Below is a small trained network, with its code and all its weights. Each question gives an input and a class and asks what happens when units are switched off, that is, made to give their printed mean instead of their output.

import numpy as np


def w(rows, s, z=0):
    codes = np.array(rows[::2]) - 128.0
    scale = np.full(codes.shape[1], s)
    scale[-1] = z or s
    return codes * scale


def norm(h):
    return h / np.sqrt((h * h).mean(-1, keepdims=True) + 1e-5)


def f(y):
    return np.maximum(y, 0)


def log_softmax(a):
    a = a - a.max(-1, keepdims=True)
    return a - np.log(np.exp(a).sum(-1, keepdims=True))


def net(x, mask):
    res = np.array(x, float).reshape(1, 7) / 4 @ E
    u = 0
    for l in range(3):
        y = f(norm(res) @ A[l][:, :-1].T + A[l][:, -1])
        res = res + np.where(mask[u : u + 6], y, B[l][:, -1]) @ B[l][:, :-1]
        u += 6
    return log_softmax(norm(res)[-1] @ U[:, :-1].T + U[:, -1])


A, B = {}, {}
E = w([
[159,62,16,191,45,35],'x0',
[141,74,154,142,175,138],'x1',
[213,177,112,39,42,170],'x2',
[97,83,173,77,110,152],'x3',
[106,72,74,49,205,128],'x4',
[224,82,141,179,173,254],'x5',
[102,158,43,220,165,173],'x6',
],0.0049)
A[0] = w([
[165,145,177,131,202,215,41],'L0N0',
[139,151,25,113,74,72,81],'L0N1',
[75,76,226,194,86,83,5],'L0N2',
[189,32,70,253,142,184,49],'L0N3',
[54,133,200,167,81,107,64],'L0N4',
[206,130,147,150,128,117,119],'L0N5',
],0.0075,0.0026)
B[0] = w([
[109,207,115,159,127,144,217],'L0N0',
[136,173,145,219,106,130,218],'L0N1',
[203,142,254,150,155,108,195],'L0N2',
[214,55,97,58,181,154,254],'L0N3',
[189,98,190,116,198,86,191],'L0N4',
[83,134,138,141,176,139,170],'L0N5',
],0.0091,0.0046)
A[1] = w([
[156,128,139,71,89,146,56],'L1N0',
[145,80,175,39,174,178,3],'L1N1',
[31,141,96,147,81,189,65],'L1N2',
[2,47,98,169,218,88,52],'L1N3',
[137,120,170,69,81,154,112],'L1N4',
[155,134,123,251,122,97,22],'L1N5',
],0.0088,0.0011)
B[1] = w([
[104,100,103,74,83,117,167],'L1N0',
[123,131,110,193,66,142,253],'L1N1',
[64,100,164,155,159,31,156],'L1N2',
[33,80,126,67,178,180,208],'L1N3',
[81,177,255,35,116,106,181],'L1N4',
[100,167,49,83,126,48,220],'L1N5',
],0.0069,0.0049)
A[2] = w([
[153,158,107,75,114,101,230],'L2N0',
[92,99,192,184,223,101,251],'L2N1',
[177,81,45,179,85,146,206],'L2N2',
[129,112,221,234,143,2,16],'L2N3',
[146,216,148,47,61,50,243],'L2N4',
[104,198,129,213,147,123,160],'L2N5',
],0.0087,0.002)
B[2] = w([
[31,65,88,187,170,209,179],'L2N0',
[136,184,72,12,81,47,242],'L2N1',
[92,58,118,204,217,108,199],'L2N2',
[232,162,142,88,205,49,229],'L2N3',
[86,91,146,193,2,133,255],'L2N4',
[143,185,66,135,194,209,188],'L2N5',
],0.0078,0.0068)
U = w([
[104,142,44,240,86,91,113],'0',
[198,166,189,82,150,37,197],'1',
[55,115,193,118,31,157,228],'2',
[135,230,116,123,187,213,106],'3',
[45,93,100,32,171,102,3],'4',
[80,176,58,110,186,101,52],'5',
[175,5,71,144,204,163,159],'6',
],0.013,0.0021)

Each question gives the input, the list of numbers given to net, and the class t.
The units are the neurons (one row each of A and B). Each row of codes is followed by its name. A weight is (code - 128) times the scale printed after its matrix; where a second scale follows, it is the last column's (A, B and U).
mask holds one flag per neuron, layer by layer. A switched-off neuron (its flag False) gives its mean, the last column of its row in B, instead of its output. The means were averaged over made-up inputs and are rounded, as every weight is.
A unit's drop is (log p(t) with every unit on - log p(t) with that unit switched off) / (log p(t) with every unit on - log p(t) with every unit switched off).
The circuit of an input: a set's keep is (log p(t) with only the set's units on - log p(t) with every unit switched off) / (log p(t) with every unit on - log p(t) with every unit switched off). Starting from the 12 units with the biggest drops (on a tie, the unit counted first), units are removed one at a time, each time the one whose removal leaves the highest keep (on an exact tie, the one counted first), for as long as the keep stays at least 0.8.
circuit, biggest first: the units of the circuit, biggest drop first
top k neurons: the k neurons with the biggest drops, biggest first
top k neurons in layer l: the k neurons of layer l with the biggest drops, biggest first
drop of u: that unit's drop, to one decimal
input [-2,0,-6,-2,1,-8,-1], class 1: circuit, biggest first -> (L2N3)
input [-3,4,-8,-4,0,-8,6], class 4: top 3 neurons -> (L1N3; L0N1; L0N0)
input [-3,4,-7,-5,5,-2,8], class 4: circuit, biggest first -> (L1N3; L2N1)
input [-2,-5,2,2,-5,7,-3], class 2: top 2 neurons in layer 2 -> (L2N3; L2N2)
input [-3,5,6,-7,-3,-3,0], class 0: top 3 neurons in layer 0 -> (L0N3; L0N5; L0N2)
input [-4,5,0,8,-2,-7,0], class 1: top 2 neurons -> (L0N4; L2N3)
input [-5,4,-6,-7,-2,5,-6], class 3: top 3 neurons -> (L0N0; L2N5; L0N4)
input [-3,4,5,-7,-7,-8,-2], class 0: top 2 neurons -> (L2N4; L0N3)
input [-3,2,-1,-3,4,-5,8], class 4: top 2 neurons -> (L1N3; L0N0)
input [-4,0,2,-4,6,8,-2], class 3: top 2 neurons in layer 0 -> (L0N0; L0N5)
input [8,-2,-7,-4,-7,7,-7], class 6: top 3 neurons -> (L0N3; L2N2; L1N4)
input [-5,1,2,-6,-7,0,-6], class 2: top 2 neurons -> (L2N4; L0N1)
input [-1,-2,-8,0,2,-7,-2], class 1: top 3 neurons -> (L0N2; L0N4; L2N3)
input [-6,-2,2,2,-6,-8,-6], class 2: top neuron -> (L2N4)
input [7,-3,-2,-8,7,2,1], class 6: top 2 neurons in layer 0 -> (L0N3; L0N0)
input [6,-1,-3,-5,-4,-2,-5], class 1: top 2 neurons -> (L2N3; L0N2)
input [6,-5,2,4,5,-4,-3], class 0: top 2 neurons in layer 0 -> (L0N1; L0N3)
input [1,-4,-2,8,8,-6,-5], class 2: drop of L1N3 -> -0.2
input [4,4,2,-8,3,0,0], class 6: drop of L0N3 -> 1.4
input [8,-6,6,-5,-2,-3,-6], class 0: top neuron in layer 0 -> (L0N1)
